Each row is followed by one of two labels, saying whether the row has a hidden trait. Each part has a new trait and two new labels.
[-97  63  -7   7  42 -76  -4  35 -13  68 -41 -54 -15   3  23 -34  24] -> Zq
[ -9 -21   6 -21   1  -6   9  -8   2  80 -11  20  18  30 -13 -38 -25] -> NS
[-53 -32  -7  18   2  61   0   6  14   5  -6  52 -30  19 -31  14   0] -> Zq
[-45  19 -28  32   0  35  -6 -11  16 -35   6  25   2  46  -9  73  47] -> Zq
[-16  14   1 -26  14 -12   3  -3  -3  25  -5 -21   1  30 -13   8  10] -> NS
[-81 -58 -62 -31 -26  89   9   1  37 -30  61  51  26 -52  42 -32   5] -> Zq
[118 -20  23  55 -43 -22  -2 -20   1  15   5  51  55  -4  13 -17 -57] -> NS
[-57  -4   0  89  -5 -26  -8  26   0  49 -44  39 -25 -42  17 -65 -52] -> Zq
[-10 -40   8 -16 -10  -7   3  21 -11  22 -19  14 -26 -13 -11 -26 -51] -> NS
[-10 -40   8  23 -11  45  -7  36  -9 -62 -19  15 -74 -40 -24   9 -32] -> NS
[-94  10   1 -15  31 -29   5   9   0  89 -32  -7 -13  20  -8 -49  -1] -> Zq
[-51  59 -10  -1  42 -66  -1   5  -8  51 -25 -57  -6  -7  17 -30  27] -> Zq
[-99 -19 -71 -26 -20  25   1  24  22 -41  38  17  11 -68  70 -31  13] -> Zq
[-100   -4  -25   42   13   26   -9   28    5  -14  -27   24  -66    2
  -17   23   13] -> Zq
[ 60 -55  28 -34 -13  66   0  11  -9 -79   8  -7 -52 -49 -26   2 -30] -> Zq
[ 81 -51  20  44 -31  38   3 -28  17  52  16  80  39  -9  -9 -32 -46] -> Zq
[ 14 -47  25 -45   3  50  15 -32  16  81  12  46  22  43 -37 -41 -15] -> NS
[ 53 -12  34  -5  10  46  -6  15 -12 -81   4 -34 -67 -60 -13   9   2] -> Zq
[-96 -20   1  45  17  40  -3  24   9  37 -32  41 -53 -27  -8 -43 -12] -> Zq
[-36 -31  -2  -4  -4   9   5   7   3  53 -16  31  -7   0  -8 -34 -37] -> Zq
[-13 -17 -10  -3  -3  27   5 -13  19  22  20  32  26  -1   9 -19   5] -> NS
[127  71  43  -1  28 -43  -5 -36  -9 -71  37 -84  20 -29  19  27  67] -> NS
[-83  -6 -37  60  -5  93  -8  -5  30 -26   8  77 -19  50 -28  68  42] -> Zq
[ 62  30 -18  18 -29 -48  -8   2 -13 -65   8 -27  25  20  14  68  10] -> Zq
[ 52  56  35  37  34  -3  -7 -20   0 -42  21 -51  -5 -30  13   2  56] -> Zq

New part:
[-70 -12  52  15  21 -22 -42  -4  23   3   3 -20 -77 -38 -16  -7  63 -22
 -33 -48  21  -8 -27 -17  23  -7  -6  -7  36  -9  14  18] -> Y
[ 22 -23  27  17  11 -37  -4  -4  22   4 -17  -2  -5  10  19  -3  20 -14
 -18 -36   5   0  17  25   7   0  14  -9  18  -6   3 -17] -> Y
[ -4 -11 -10  23   7 -11 -19  24  24 -19   3 -12 -32   5   2 -33   9  -4
  -1 -48  -4 -10  -7  22  27 -26   8 -31  17  14 -10  -2] -> A
[ -28   -7   31    4    7   -6    1  -16    9   -4    3    9  -23  -14
  -20   22   15  -18  -20  -24   -4   -4  -26 -117   -9   12  -16  -44
  -12   -8    2   36] -> Y
[ 36 -35   3  32   6 -30  10   2  44 -18 -20 -23 -60 -16  -2  10   7 -20
  -8 -28  20   0   4  22  27 -10  12 -13  -6   1  -6  15] -> Y
[ 10 -13  10  53  -2 -12 -23  32  53 -14  12 -13   5  12  12  -4  24 -17
 -26 -75  45 -15 -20  94  31 -31 -27 -45  47  21 -15  51] -> A
[ 35  -5  -5 -15  -2  21 -47  10  13  -3 -35  28 -24  29  19  43 -29 -16
 -12  45 -15  -5 -24   3   8  26  25  15  45 -12  -9  89] -> Y
[-28 -21  22  29   6 -36 -22   7  34   7  -4 -18 -99 -11   1   3  41 -25
 -29 -42  11  -4  -2 -11  25  -6  -4  -5  34   4  -1  30] -> Y
[-35   1   3   0 -14 -24   9  -6   2   0  49 -20 -46   3  31 -24  -5   0
  -4 -29   4   8  -6  13   9 -16 -16   4  28  10   8  -2] -> Y
[ -9  21  33  19   6  -6  -7  22  27  21  12  11  37 -17  27  40  56  -9
   5   7  28   4  20  51  35 -15  -7 -53  38  -8  28   6] -> A
[ -6   6   9  15   4   1 -27  39  35  -1   2 -18 -12 -10  28   7  24  -5
 -24 -55   6   3  -8  -6  33 -30  11 -50  35  12   7  26] -> A
[-51 -23 -16  22  19 -34 -24  35  35 -23 -16 -35 -76  12   3  -4 -11  -8
 -12 -78  22 -19   0 -34  40 -19  12   3  19  18  20  17] -> A
[  6   2  37   7  10 -17   0  12  19  32  22 -17 -16  -3  26 -12  16  -4
 -13 -47  -1  13  15   2  20 -10 -12  -6   6  16   2 -10] -> Y
[-36 -35  10  35  15 -24 -39 -11   6  -8   3 -24 -23  -6 -34 -11  14 -14
 -14  -9  16 -13 -14   3  15  -8  -9   0  11   3  -6  -1] -> Y
[-10  -7  38 -11  -1 -16   5   8  13   9  20  -9 -77   2  40 -23  37  -5
 -13 -76  -5  15   1  33  31  -9  -7  15  46  34  24 -22] -> Y

New part:
[ 19   8 -15  18 -21 -37  17 -18 -21  -2  21   5  38   6   9  24 -19   7
  -7 -30  37  -7  -7  -3 -21  28 -15  14  -9  25  -6   2   1   4 -14  19
 -33  33  -4  11   5  27  -8 -41   8  14  -3  -1   3   6  18  -4 -13  27] -> HZ
[ 23   1  26 -13  31  -8  -7  -8 -35 -10  -6  15  24  53  43   3 -20  22
 -17  -4   1  13  -6   0 -20   6  16   9  11  -3   4   1  18  18  12   7
   5 -11 -27   0 -17  41 -25   2   7  19  -8 -16   9  -1 -17 -35  -1 -29] -> HZ
[  5   0   7 -11  -7   0 -10   8   2  -1  24 -24 -21 -30  12  -8  -4  -2
 -28  -3  15   5  11  -9   1   4  14 -39  -6 -22  -3  19   3   1  -6  -7
  -3  -4   1  -3   4  20  -6   1  -3 -28   0   1  -1   9  -1  15  21   2] -> Gh
[ -8 -15  -1   7  16   4 -29 -46   1 -29  38 -17  -4  70  20  12 -32 -17
  45  15 -27  -6 -54  -1  13 -14  28  74 -12  12  20 -23  24  16  14  -1
  11 -11 -22 -17 -13 -11 -13 -26   9 -49  13 -14  45   7   2  12  -3 -14] -> HZ
[  8  -3  20 -28 -17   4  21 -31   3  -2  47  -3  20  95   6  20  25   4
  -4  12 -19  -6  45  45  40  -5  18  32 -22  25  10  14   0 -10 -55  12
  19   4  11  13  -4  76  -3  -2  22  36   5  -7  -1 -49   5 -68 -24  -1] -> Gh
[-10  17  -4  -4 -23  -6  26  -5  -9  -9  20  12  13  24 -23  10  20 -10
  12 -18 -42  -2 -46  -1  -8 -40 -24  86  22  43  12 -42   6   1   2   8
   8   1   4   4 -22 -13  11  -5 -19  22  14   7  14 -28  12 -19 -53  18] -> Gh
[ 43  50  14  25 -27  35  27 -20 -30  17 -98 -56  35  92  15  17 -38   3
  31 -27 -43  10  66  18  37 -27  10  43  18  28  -3  -9  61  45 -14   0
  -6 -27  -5 -24  -3  35  31  23  17 -71   7  -3  32  44  20 -83  15  -9] -> Gh
[-21  38 -17  32  63  -2 -23  55  39   8 -16   3  -2 -77  20   8  46  11
  -2  26 -37  -6 -29   0 -45  -1   6 -21  27  27 -10 -47 -36 -30 -33   8
  23 -21 -26 -44 -10 -39 -13   6 -30  30  -7  18  22  30  33  16  11  -3] -> Gh
[  49   78   -5  -41 -127   35  -26  -77    9   91   38   29  -89  127
    0   25 -104  -37  -25  -11   -4   31   37    5   40  -19   26   23
  -25  -73  -18   88   81   26   16  -41   -2   -4    6   60    7  105
   37   12   41  -72    8   59   28    4  -38   94  -70  -12] -> Gh
[ 24 -37  11 -30 -15  11 -28  -7  -8  -3 -21  48 -13  94  53  13 -28  19
  24  11 -28  20  -5  -5  33 -16  10 100  -5 -25  10   2  15  25  21 -11
   8  -7 -28  -8  -8  51  -1 -25   7 -13 -14 -22  49   6  -4  -4  35  -8] -> HZ
[-12  14  24 -26 -13   3  21 -16  10   7  24 -29  10  40   1  12  29 -13
  14  -6 -33  -6 -11   8  24 -34  20  57  -9  36   6 -16   1  -7 -25  22
  37   7  10   1  -3  39  -4 -11   4  39   7  -1   3 -25   1 -49 -14  11] -> Gh
